Below is a small trained network, with its code and all its weights. Each question gives an input and a class and asks what happens when units are switched off, that is, made to give their printed mean instead of their output.

import numpy as np


def w(rows, s, z=0):
    codes = np.array(rows[::2]) - 128.0
    scale = np.full(codes.shape[1], s)
    scale[-1] = z or s
    return codes * scale


def norm(h):
    return h / np.sqrt((h * h).mean(-1, keepdims=True) + 1e-5)


def f(y):
    return y / 2 * (1 + np.tanh(0.7978845608 * (y + 0.044715 * y**3)))


def log_softmax(a):
    a = a - a.max(-1, keepdims=True)
    return a - np.log(np.exp(a).sum(-1, keepdims=True))


def net(x, mask):
    res = np.array(x, float).reshape(1, 3) / 4 @ E
    u = 0
    for l in range(2):
        y = f(norm(res) @ A[l][:, :-1].T + A[l][:, -1])
        res = res + np.where(mask[u : u + 11], y, B[l][:, -1]) @ B[l][:, :-1]
        u += 11
    return log_softmax(norm(res)[-1] @ U[:, :-1].T + U[:, -1])


A, B = {}, {}
E = w([
[143,124,117,140,3,88],'x0',
[110,41,126,133,130,142],'x1',
[234,114,92,172,73,181],'x2',
],0.0039)
A[0] = w([
[126,140,152,137,176,131,116],'0.n0',
[90,135,132,123,168,133,99],'0.n1',
[106,159,158,152,123,109,176],'0.n2',
[147,123,117,130,96,131,4],'0.n3',
[159,132,110,146,175,183,11],'0.n4',
[175,144,148,157,154,130,53],'0.n5',
[65,138,117,123,183,122,168],'0.n6',
[95,4,144,140,120,97,85],'0.n7',
[127,19,165,153,149,143,124],'0.n8',
[46,132,128,128,88,74,48],'0.n9',
[119,91,111,130,145,149,57],'0.n10',
],0.011,0.0015)
B[0] = w([
[113,152,114,154,92,131,177],'0.n0',
[153,123,117,144,66,132,191],'0.n1',
[192,137,134,84,120,108,159],'0.n2',
[125,130,140,99,45,96,157],'0.n3',
[85,166,165,72,203,136,201],'0.n4',
[58,144,183,94,126,146,160],'0.n5',
[157,112,134,143,28,126,254],'0.n6',
[14,152,127,104,121,178,253],'0.n7',
[212,81,67,93,133,103,240],'0.n8',
[107,148,115,108,254,118,229],'0.n9',
[155,78,138,127,162,100,147],'0.n10',
],0.012,0.0043)
A[1] = w([
[135,63,121,233,97,125,98],'1.n0',
[197,116,101,111,221,66,57],'1.n1',
[108,196,140,179,175,104,88],'1.n2',
[118,86,141,96,192,163,122],'1.n3',
[158,163,167,210,110,83,104],'1.n4',
[116,107,152,157,246,121,3],'1.n5',
[134,82,80,126,191,80,128],'1.n6',
[183,77,159,131,182,128,83],'1.n7',
[144,122,124,133,152,106,108],'1.n8',
[126,146,204,141,194,151,63],'1.n9',
[121,48,80,146,107,138,64],'1.n10',
],0.012,0.0034)
B[1] = w([
[102,136,108,59,205,142,182],'1.n0',
[211,112,89,76,146,106,215],'1.n1',
[166,88,117,101,136,143,169],'1.n2',
[163,189,135,130,169,142,254],'1.n3',
[149,180,157,206,103,136,190],'1.n4',
[59,100,90,177,30,89,215],'1.n5',
[153,198,143,133,135,140,209],'1.n6',
[131,131,80,87,92,91,141],'1.n7',
[85,181,165,6,37,174,116],'1.n8',
[152,64,196,145,146,172,196],'1.n9',
[107,67,149,147,80,75,213],'1.n10',
],0.022,0.0041)
U = w([
[145,234,146,241,70,124,148],'0',
[237,165,63,30,158,98,181],'1',
[76,9,102,118,75,71,180],'2',
[29,219,72,114,225,155,4],'3',
[139,74,225,127,194,205,63],'4',
],0.013,0.0016)

Each question gives the input, the list of numbers given to net, and the class t.
The units are the neurons (one row each of A and B). Each row of codes is followed by its name. A weight is (code - 128) times the scale printed after its matrix; where a second scale follows, it is the last column's (A, B and U).
mask holds one flag per neuron, layer by layer. A switched-off neuron (its flag False) gives its mean, the last column of its row in B, instead of its output. The means were averaged over made-up inputs and are rounded, as every weight is.
A unit's drop is (log p(t) with every unit on - log p(t) with that unit switched off) / (log p(t) with every unit on - log p(t) with every unit switched off).
The circuit of an input: a set's keep is (log p(t) with only the set's units on - log p(t) with every unit switched off) / (log p(t) with every unit on - log p(t) with every unit switched off). Starting from the 12 units with the biggest drops (on a tie, the unit counted first), units are removed one at a time, each time the one whose removal leaves the highest keep (on an exact tie, the one counted first), for as long as the keep stays at least 0.8.
circuit, biggest first: the units of the circuit, biggest drop first
k most important neurons: the k neurons with the biggest drops, biggest first
k most important neurons of layer l: the k neurons of layer l with the biggest drops, biggest first
drop of u: that unit's drop, to one decimal
input [7,6,-3], class 3: circuit, biggest first => 0.n7
input [-7,6,0], class 2: 2 most important neurons => 0.n6, 0.n9
input [-2,1,-7], class 2: 3 most important neurons of layer 1 => 1.n3, 1.n6, 1.n0
input [1,-2,2], class 0: 4 most important neurons => 0.n9, 0.n8, 0.n7, 0.n4
input [1,-6,6], class 0: 3 most important neurons => 0.n9, 0.n3, 0.n7
input [7,0,2], class 0: 2 most important neurons of layer 0 => 0.n8, 0.n7
input [-3,1,-6], class 2: 3 most important neurons => 1.n3, 1.n0, 1.n6
input [1,4,3], class 2: 3 most important neurons => 0.n9, 1.n10, 0.n7
input [1,0,8], class 0: 4 most important neurons => 0.n9, 0.n8, 1.n1, 1.n9
input [2,-3,7], class 0: 3 most important neurons => 0.n9, 0.n8, 0.n7
input [7,1,-3], class 3: 3 most important neurons => 0.n7, 0.n8, 1.n5
input [-4,0,-3], class 0: 2 most important neurons => 1.n4, 0.n0
input [-7,5,0], class 2: 3 most important neurons => 0.n6, 0.n9, 1.n10
input [4,3,-6], class 3: circuit, biggest first => 0.n9
input [-8,-7,1], class 4: drop of 0.n4 => 1.5
input [-3,-5,3], class 4: drop of 1.n9 => 0.2
input [-2,1,-5], class 2: drop of 0.n6 => 0.3
input [1,6,-6], class 3: 2 most important neurons of layer 0 => 0.n9, 0.n7
